Here is a tiny trained network, its code and every weight. The questions are about switching its units off for an input and a class, where a switched-off unit gives its printed mean instead of its output.

import numpy as np


def w(rows, s, z=0):
    codes = np.array(rows[::2]) - 128.0
    scale = np.full(codes.shape[1], s)
    scale[-1] = z or s
    return codes * scale


def f(y):
    return y / 2 * (1 + np.tanh(0.7978845608 * (y + 0.044715 * y**3)))


def log_softmax(a):
    a = a - a.max(-1, keepdims=True)
    return a - np.log(np.exp(a).sum(-1, keepdims=True))


def net(x, mask):
    res = np.array(x, float).reshape(1, 7) / 4 @ E
    y = f(res @ A[0][:, :-1].T + A[0][:, -1])
    res = res + np.where(mask, y, B[0][:, -1]) @ B[0][:, :-1]
    return log_softmax(res[-1] @ U[:, :-1].T + U[:, -1])


A, B = {}, {}
E = w([
[127,127,129,127,129,127,131],'x0',
[149,120,26,193,194,82,156],'x1',
[111,138,139,80,246,212,153],'x2',
[132,136,129,131,131,128,126],'x3',
[158,159,61,8,111,116,108],'x4',
[155,121,190,82,139,55,254],'x5',
[175,110,74,147,47,214,209],'x6',
],0.008)
A[0] = w([
[149,134,77,167,186,122,142,126],'n1',
[131,116,143,115,160,77,85,57],'n2',
[178,81,91,128,69,202,177,167],'n3',
[113,111,210,103,75,169,124,106],'n4',
[159,123,87,134,87,190,175,2],'n5',
[96,135,125,114,183,171,156,41],'n6',
[124,130,91,147,112,148,53,60],'n7',
[124,146,194,89,94,183,105,86],'n8',
[77,127,145,115,153,61,91,53],'n9',
[134,139,153,103,122,65,189,46],'n10',
[71,156,137,109,194,96,78,79],'n11',
[78,68,209,240,151,143,155,80],'n12',
[140,130,134,121,189,227,159,82],'n13',
[159,124,112,183,11,42,107,45],'n14',
[174,120,192,101,124,97,212,94],'n15',
[153,142,86,42,116,105,112,75],'n16',
[89,175,115,148,104,196,75,81],'n17',
[167,123,64,170,164,101,147,55],'n18',
],0.011,0.0089)
B[0] = w([
[72,112,100,102,118,83,165,193],'n1',
[106,163,151,186,75,190,208,151],'n2',
[138,156,177,176,97,78,121,253],'n3',
[66,126,62,128,144,75,181,191],'n4',
[120,157,195,217,71,164,202,158],'n5',
[145,94,163,62,122,162,182,146],'n6',
[142,49,116,178,188,193,135,180],'n7',
[63,125,69,128,138,73,179,179],'n8',
[111,174,181,195,76,167,202,170],'n9',
[147,76,90,187,185,202,129,159],'n10',
[143,135,183,160,90,133,180,201],'n11',
[179,199,49,65,74,165,88,232],'n12',
[133,103,198,61,146,128,150,191],'n13',
[127,67,184,9,158,169,198,228],'n14',
[134,82,87,210,177,175,62,193],'n15',
[164,192,66,122,81,180,103,179],'n16',
[150,81,97,171,181,139,120,196],'n17',
[61,158,87,123,145,116,192,165],'n18',
],0.011,0.0082)
U = w([
[142,55,100,213,198,198,107,92],'0',
[116,183,226,202,74,132,163,92],'1',
[127,73,208,2,151,158,155,95],'2',
[23,138,49,118,144,31,159,86],'3',
[203,217,57,80,83,187,96,106],'4',
[145,129,149,135,141,78,93,251],'5',
[140,128,160,128,149,88,94,243],'6',
[149,138,196,112,144,47,18,95],'7',
],0.0096,0.019)

Each question gives the input, the list of numbers given to net, and the class t.
The units are the neurons (one row each of A and B). Each row of codes is followed by its name. A weight is (code - 128) times the scale printed after its matrix; where a second scale follows, it is the last column's (A, B and U).
mask holds one flag per neuron, in row order. A switched-off neuron (its flag False) gives its mean, the last column of its row in B, instead of its output. The means were averaged over made-up inputs and are rounded, as every weight is.
A unit's drop is (log p(t) with every unit on - log p(t) with that unit switched off) / (log p(t) with every unit on - log p(t) with every unit switched off).
The circuit of an input: a set's keep is (log p(t) with only the set's units on - log p(t) with every unit switched off) / (log p(t) with every unit on - log p(t) with every unit switched off). Starting from the 12 units with the biggest drops (on a tie, the unit counted first), units are removed one at a time, each time the one whose removal leaves the highest keep (on an exact tie, the one counted first), for as long as the keep stays at least 0.8.
units of the circuit, in order: the units of the circuit, biggest drop first
top k neurons: the k neurons with the biggest drops, biggest first
drop when u is switched off: that unit's drop, to one decimal
input [0,8,7,4,0,5,7], class 3: units of the circuit, in order -> n1
input [4,-4,-7,4,7,-8,2], class 0: top 3 neurons -> n7, n17, n12
input [6,2,-7,6,6,1,-7], class 1: units of the circuit, in order -> n9, n2
input [0,7,-3,-7,2,-5,-3], class 3: top 3 neurons -> n1, n18, n15
input [7,-3,-8,-5,2,3,-7], class 2: top 2 neurons -> n14, n3
input [-3,-8,8,-6,-2,6,-8], class 1: top 3 neurons -> n11, n9, n14
input [-2,0,8,-8,-2,-6,-2], class 2: top 2 neurons -> n13, n6
input [4,7,1,3,2,8,5], class 0: top 2 neurons -> n15, n10
input [2,5,3,5,4,1,5], class 1: units of the circuit, in order -> n3, n5
input [7,-4,5,-3,4,-6,2], class 6: units of the circuit, in order -> n14, n12
input [6,-4,-7,-3,5,-7,4], class 0: top 3 neurons -> n7, n17, n13
input [-2,-8,5,-4,4,1,5], class 3: units of the circuit, in order -> n8, n4
input [3,-5,3,-5,-6,3,4], class 4: top 2 neurons -> n12, n1
input [-2,1,4,-1,-8,1,7], class 4: top 3 neurons -> n12, n11, n9
input [1,4,-7,-5,1,-6,5], class 2: units of the circuit, in order -> n14
input [5,-1,2,-1,-5,-7,8], class 1: top 2 neurons -> n3, n5
input [4,-3,-7,-2,8,3,-1], class 4: top 2 neurons -> n16, n13
input [-8,-5,-2,1,-7,-8,-7], class 0: top 3 neurons -> n7, n17, n3
input [-2,-7,-5,-7,-2,5,5], class 3: top 2 neurons -> n4, n8
input [-5,1,-1,6,8,-2,-5], class 4: units of the circuit, in order -> n16
input [6,-4,6,0,-7,-2,3], class 4: top 2 neurons -> n12, n14
input [7,4,3,7,-7,2,3], class 4: drop when n12 is switched off -> 0.9
input [-7,8,6,-2,2,5,-4], class 3: drop when n18 is switched off -> 0.5
input [-2,8,2,-1,-6,3,2], class 3: drop when n18 is switched off -> 0.2
input [3,-8,-1,3,-6,7,-4], class 3: drop when n4 is switched off -> 0.9
